Below is a small trained network, with its code and all its weights. Each question gives an input and a class and asks what happens when units are switched off, that is, made to give their printed mean instead of their output.

import numpy as np


def w(rows, s, z=0):
    codes = np.array(rows[::2]) - 128.0
    scale = np.full(codes.shape[1], s)
    scale[-1] = z or s
    return codes * scale


def norm(h):
    return h / np.sqrt((h * h).mean(-1, keepdims=True) + 1e-5)


def f(y):
    return y / 2 * (1 + np.tanh(0.7978845608 * (y + 0.044715 * y**3)))


def log_softmax(a):
    a = a - a.max(-1, keepdims=True)
    return a - np.log(np.exp(a).sum(-1, keepdims=True))


def net(x, mask):
    res = np.array(x, float).reshape(1, 7) / 4 @ E
    u = 0
    for l in range(4):
        y = f(norm(res) @ A[l][:, :-1].T + A[l][:, -1])
        res = res + np.where(mask[u : u + 5], y, B[l][:, -1]) @ B[l][:, :-1]
        u += 5
    return log_softmax(norm(res)[-1] @ U[:, :-1].T + U[:, -1])


A, B = {}, {}
E = w([
[242,96,192,236,128,98],'x0',
[163,167,61,160,237,169],'x1',
[129,125,126,126,127,127],'x2',
[150,154,140,96,77,255],'x3',
[127,126,130,128,129,129],'x4',
[130,131,128,129,127,126],'x5',
[128,128,127,130,128,128],'x6',
],0.0076)
A[0] = w([
[112,157,71,76,203,145,6],'L0N1',
[65,154,60,80,150,3,91],'L0N2',
[54,101,104,35,35,88,109],'L0N3',
[129,122,170,114,108,162,88],'L0N4',
[120,114,193,123,88,53,10],'L0N5',
],0.008,0.002)
B[0] = w([
[76,87,34,165,72,125,170],'L0N1',
[40,136,184,204,126,164,238],'L0N2',
[150,206,254,137,223,140,254],'L0N3',
[137,182,80,160,88,121,143],'L0N4',
[128,56,141,184,101,72,183],'L0N5',
],0.0073,0.0062)
A[1] = w([
[183,139,129,168,98,153,123],'L1N1',
[151,107,130,173,5,88,79],'L1N2',
[136,87,93,139,154,44,177],'L1N3',
[158,119,145,146,57,146,3],'L1N4',
[67,102,77,137,129,74,76],'L1N5',
],0.012,0.0058)
B[1] = w([
[101,170,180,179,134,103,197],'L1N1',
[75,61,101,143,47,187,242],'L1N2',
[128,75,105,1,198,81,254],'L1N3',
[96,135,156,181,111,206,148],'L1N4',
[112,135,139,126,200,249,183],'L1N5',
],0.01,0.0042)
A[2] = w([
[129,147,49,130,54,152,94],'L2N1',
[171,144,82,7,81,93,3],'L2N2',
[115,138,84,135,141,172,156],'L2N3',
[191,150,178,120,116,107,196],'L2N4',
[165,124,137,128,95,169,69],'L2N5',
],0.014,0.0044)
B[2] = w([
[59,254,121,112,22,91,193],'L2N1',
[126,95,185,244,200,124,128],'L2N2',
[101,165,101,160,118,119,247],'L2N3',
[79,141,64,79,178,159,251],'L2N4',
[84,138,113,149,186,183,159],'L2N5',
],0.0097,0.0031)
A[3] = w([
[183,42,161,80,50,59,39],'L3N1',
[254,208,49,179,156,229,141],'L3N2',
[160,245,140,117,143,157,235],'L3N3',
[79,182,145,61,56,233,234],'L3N4',
[135,153,68,90,245,47,251],'L3N5',
],0.0076,0.0021)
B[3] = w([
[74,100,27,104,172,153,163],'L3N1',
[44,122,218,86,152,72,166],'L3N2',
[94,42,111,72,119,114,203],'L3N3',
[249,111,122,143,110,88,253],'L3N4',
[194,164,121,186,72,156,217],'L3N5',
],0.011,0.0067)
U = w([
[70,165,238,129,165,103,253],'0',
[99,20,79,127,131,109,151],'1',
[229,133,167,37,105,125,73],'2',
[166,124,166,213,37,165,92],'3',
[73,159,47,191,194,200,40],'4',
[255,152,103,186,177,91,65],'5',
[103,191,51,78,55,108,150],'6',
],0.022,0.0019)

Each question gives the input, the list of numbers given to net, and the class t.
The units are the neurons (one row each of A and B). Each row of codes is followed by its name. A weight is (code - 128) times the scale printed after its matrix; where a second scale follows, it is the last column's (A, B and U).
mask holds one flag per neuron, layer by layer. A switched-off neuron (its flag False) gives its mean, the last column of its row in B, instead of its output. The means were averaged over made-up inputs and are rounded, as every weight is.
A unit's drop is (log p(t) with every unit on - log p(t) with that unit switched off) / (log p(t) with every unit on - log p(t) with every unit switched off).
The circuit of an input: a set's keep is (log p(t) with only the set's units on - log p(t) with every unit switched off) / (log p(t) with every unit on - log p(t) with every unit switched off). Starting from the 12 units with the biggest drops (on a tie, the unit counted first), units are removed one at a time, each time the one whose removal leaves the highest keep (on an exact tie, the one counted first), for as long as the keep stays at least 0.8.
circuit, biggest first: the units of the circuit, biggest drop first
unit that matters most: the unit with the biggest drop
top k neurons: the k neurons with the biggest drops, biggest first
top k neurons in layer l: the k neurons of layer l with the biggest drops, biggest first
drop of u: that unit's drop, to one decimal
input [1,5,-3,4,1,-1,-3], class 0: circuit, biggest first -> [L3N2]
input [-2,2,4,4,-5,2,1], class 6: top 2 neurons -> [L2N1; L1N3]
input [4,2,8,1,4,-1,-7], class 0: top 2 neurons in layer 0 -> [L0N5; L0N1]
input [6,-7,1,0,8,8,-7], class 1: circuit, biggest first -> [L3N1; L0N2]
input [1,-5,-1,-1,1,3,7], class 1: top 3 neurons -> [L0N5; L3N1; L0N2]
input [-1,3,7,-7,-6,0,7], class 4: top 2 neurons in layer 0 -> [L0N2; L0N3]
input [-3,2,2,1,-5,-7,6], class 6: top 2 neurons -> [L0N5; L2N1]
input [1,1,-4,-3,4,-3,7], class 5: top 4 neurons -> [L3N5; L1N2; L1N3; L0N1]
input [1,5,7,8,-1,-6,1], class 0: top 2 neurons -> [L3N2; L1N2]
input [-7,0,0,6,1,8,5], class 2: top 2 neurons -> [L0N3; L3N4]
input [-7,-6,-3,0,-7,4,-1], class 0: top 2 neurons -> [L0N3; L0N2]
input [0,-7,8,8,0,5,1], class 2: top 2 neurons -> [L0N3; L0N1]
input [-2,1,-3,2,-2,-5,8], class 6: top 2 neurons -> [L1N3; L0N1]
input [-6,-5,-6,8,3,8,-6], class 2: circuit, biggest first -> [L3N4]
input [-1,-3,-6,1,-7,3,-5], class 2: top 4 neurons -> [L0N2; L2N4; L0N3; L3N3]
input [0,-6,7,7,-5,-3,1], class 2: top 3 neurons -> [L0N3; L3N4; L0N1]
input [-6,0,0,-4,4,8,-7], class 0: top 3 neurons -> [L0N3; L0N2; L2N4]
input [-1,-7,4,8,-5,3,-4], class 2: top 2 neurons -> [L0N3; L3N4]
input [7,2,7,5,-2,6,-2], class 0: drop of L3N2 -> 0.3
input [6,5,3,3,1,1,7], class 0: drop of L3N2 -> 0.8
input [-1,8,-5,4,8,-2,6], class 6: drop of L2N1 -> 0.1
input [6,5,5,2,8,5,5], class 0: drop of L3N2 -> 1.1
input [2,-2,-6,-6,-6,-6,-3], class 1: circuit, biggest first -> [L0N3]
input [-2,-1,-5,4,-7,0,-4], class 2: top 2 neurons -> [L1N3; L3N4]
input [-3,-3,-4,1,-3,2,-1], class 2: top 3 neurons in layer 3 -> [L3N4; L3N2; L3N3]
input [8,-6,1,0,-3,-8,7], class 1: top 2 neurons in layer 3 -> [L3N1; L3N5]
input [6,8,6,7,-2,-4,1], class 0: unit that matters most -> L3N2
